Below is a small trained network, with its code and all its weights. Each question gives an input and a class and asks what happens when units are switched off, that is, made to give their printed mean instead of their output.

import numpy as np


def w(rows, s, z=0):
    codes = np.array(rows[::2]) - 128.0
    scale = np.full(codes.shape[1], s)
    scale[-1] = z or s
    return codes * scale


def f(y):
    return y / 2 * (1 + np.tanh(0.7978845608 * (y + 0.044715 * y**3)))


def log_softmax(a):
    a = a - a.max(-1, keepdims=True)
    return a - np.log(np.exp(a).sum(-1, keepdims=True))


def net(x, mask):
    res = np.array(x, float).reshape(1, 4) / 4 @ E
    y = f(res @ A[0][:, :-1].T + A[0][:, -1])
    res = res + np.where(mask, y, B[0][:, -1]) @ B[0][:, :-1]
    return log_softmax(res[-1] @ U[:, :-1].T + U[:, -1])


A, B = {}, {}
E = w([
[176,121,111,73,107,70,86,26,190],'x0',
[121,58,140,226,178,130,111,90,112],'x1',
[65,81,35,145,94,147,175,111,245],'x2',
[105,183,137,59,127,234,149,62,67],'x3',
],0.012)
A[0] = w([
[132,84,100,135,108,85,153,119,114,84],'N1',
[135,177,143,96,100,143,122,220,113,184],'N2',
[95,106,97,137,120,188,229,119,141,123],'N3',
[150,80,88,152,129,51,129,132,190,152],'N4',
[133,129,101,143,149,146,80,138,90,157],'N5',
[130,128,212,151,212,142,136,115,92,243],'N6',
[164,124,136,129,150,184,149,116,48,173],'N7',
[191,142,193,116,145,47,39,96,157,217],'N8',
[182,193,168,125,175,105,77,167,155,187],'N9',
[130,70,100,107,117,112,98,110,159,86],'N10',
[138,127,124,197,168,118,110,112,148,115],'N11',
[116,107,113,105,97,154,158,120,203,168],'N12',
[97,145,131,136,151,78,79,154,136,123],'N13',
[87,157,153,79,83,168,144,155,34,148],'N14',
[67,165,93,123,110,182,142,120,189,175],'N15',
[138,136,196,36,92,108,134,43,127,172],'N16',
[168,122,127,167,120,88,124,166,130,180],'N17',
[117,108,117,137,179,168,106,82,122,123],'N18',
[141,108,143,177,134,81,111,116,195,179],'N19',
[170,127,137,118,90,131,148,180,72,252],'N20',
[148,148,129,51,99,113,58,88,104,239],'N21',
[62,148,95,86,180,172,193,84,175,161],'N22',
[249,113,169,127,111,90,34,149,136,170],'N23',
[136,82,172,147,172,136,120,105,50,62],'N24',
[158,152,116,99,172,75,165,113,123,126],'N25',
[113,185,124,85,121,139,186,186,94,154],'N26',
[144,78,68,148,147,70,122,100,132,136],'N27',
[194,128,153,104,154,98,73,107,149,191],'N28',
[174,144,129,47,110,131,117,70,118,86],'N29',
[136,123,75,115,65,70,119,187,116,183],'N30',
[86,130,47,122,77,181,145,99,116,123],'N31',
],0.011,0.0033)
B[0] = w([
[110,156,114,171,112,127,128,131,128,157],'N1',
[145,122,164,180,85,72,163,207,111,203],'N2',
[139,144,135,94,121,182,171,66,129,205],'N3',
[156,149,163,219,127,93,116,186,167,248],'N4',
[170,129,143,150,152,99,85,103,125,150],'N5',
[163,67,198,136,227,57,89,65,102,212],'N6',
[180,94,145,187,131,127,134,123,158,204],'N7',
[142,121,171,70,90,130,205,135,108,254],'N8',
[192,93,176,120,153,100,168,109,86,197],'N9',
[108,187,143,168,130,168,109,123,133,182],'N10',
[135,106,93,155,98,85,99,117,115,171],'N11',
[78,165,128,135,91,158,121,112,148,214],'N12',
[168,50,124,141,145,106,162,116,136,159],'N13',
[181,201,141,187,138,136,135,172,139,233],'N14',
[115,184,103,120,104,184,140,113,219,217],'N15',
[132,68,127,64,70,87,173,2,128,234],'N16',
[166,86,160,131,105,94,151,89,144,186],'N17',
[151,95,92,178,158,118,109,103,164,158],'N18',
[169,122,151,230,86,92,147,186,114,220],'N19',
[146,110,174,143,153,97,145,140,86,189],'N20',
[109,86,148,77,64,101,212,99,81,230],'N21',
[99,157,118,95,137,242,104,103,187,216],'N22',
[193,76,181,51,174,158,227,111,20,235],'N23',
[146,68,103,95,193,72,84,17,153,187],'N24',
[134,147,146,119,147,121,158,113,124,154],'N25',
[117,136,170,166,87,129,138,225,113,207],'N26',
[110,161,158,195,77,143,131,169,87,203],'N27',
[173,120,161,97,91,85,150,114,126,207],'N28',
[93,125,137,54,74,99,161,79,148,211],'N29',
[117,136,160,125,113,104,147,162,122,193],'N30',
[126,161,57,68,150,201,131,76,183,201],'N31',
],0.0077,0.014)
U = w([
[135,93,166,155,105,81,117,88,153,136],'0',
[61,151,108,12,89,192,162,104,152,119],'1',
[135,178,130,168,154,220,107,169,152,188],'2',
[129,90,144,114,204,86,58,109,100,3],'3',
[162,109,80,124,211,176,99,75,150,104],'4',
[205,100,255,69,178,114,157,128,68,174],'5',
[124,136,197,183,85,59,139,215,103,166],'6',
],0.0091,0.0028)

Each question gives the input, the list of numbers given to net, and the class t.
The units are the neurons (one row each of A and B). Each row of codes is followed by its name. A weight is (code - 128) times the scale printed after its matrix; where a second scale follows, it is the last column's (A, B and U).
mask holds one flag per neuron, in row order. A switched-off neuron (its flag False) gives its mean, the last column of its row in B, instead of its output. The means were averaged over made-up inputs and are rounded, as every weight is.
A unit's drop is (log p(t) with every unit on - log p(t) with that unit switched off) / (log p(t) with every unit on - log p(t) with every unit switched off).
most important unit: the unit with the biggest drop
top k neurons: the k neurons with the biggest drops, biggest first
drop of u: that unit's drop, to one decimal
input [-7,-8,-3,8], class 6: most important unit -> N26
input [-1,-8,0,2], class 6: top 2 neurons -> N2, N26
input [-6,-6,-3,6], class 6: top 2 neurons -> N26, N2
input [-5,0,-1,-3], class 6: top 2 neurons -> N23, N16
input [-4,-8,-3,-6], class 6: top 3 neurons -> N2, N26, N6
input [-2,0,2,1], class 1: top 3 neurons -> N4, N19, N14
input [8,-1,8,-2], class 2: top 2 neurons -> N4, N19
input [-4,4,6,0], class 2: top 4 neurons -> N16, N21, N29, N8
input [-7,1,5,7], class 2: top 2 neurons -> N14, N16
input [-8,-2,8,-3], class 1: top 2 neurons -> N3, N14
input [-3,-7,-3,-3], class 6: top 2 neurons -> N2, N26
input [-2,4,-2,5], class 4: top 2 neurons -> N23, N8
input [0,-1,0,-2], class 6: drop of N24 -> 0.1
input [4,-8,6,-6], class 6: most important unit -> N4
input [0,8,8,4], class 2: drop of N16 -> 0.4
input [0,-6,8,-3], class 2: drop of N4 -> 0.3
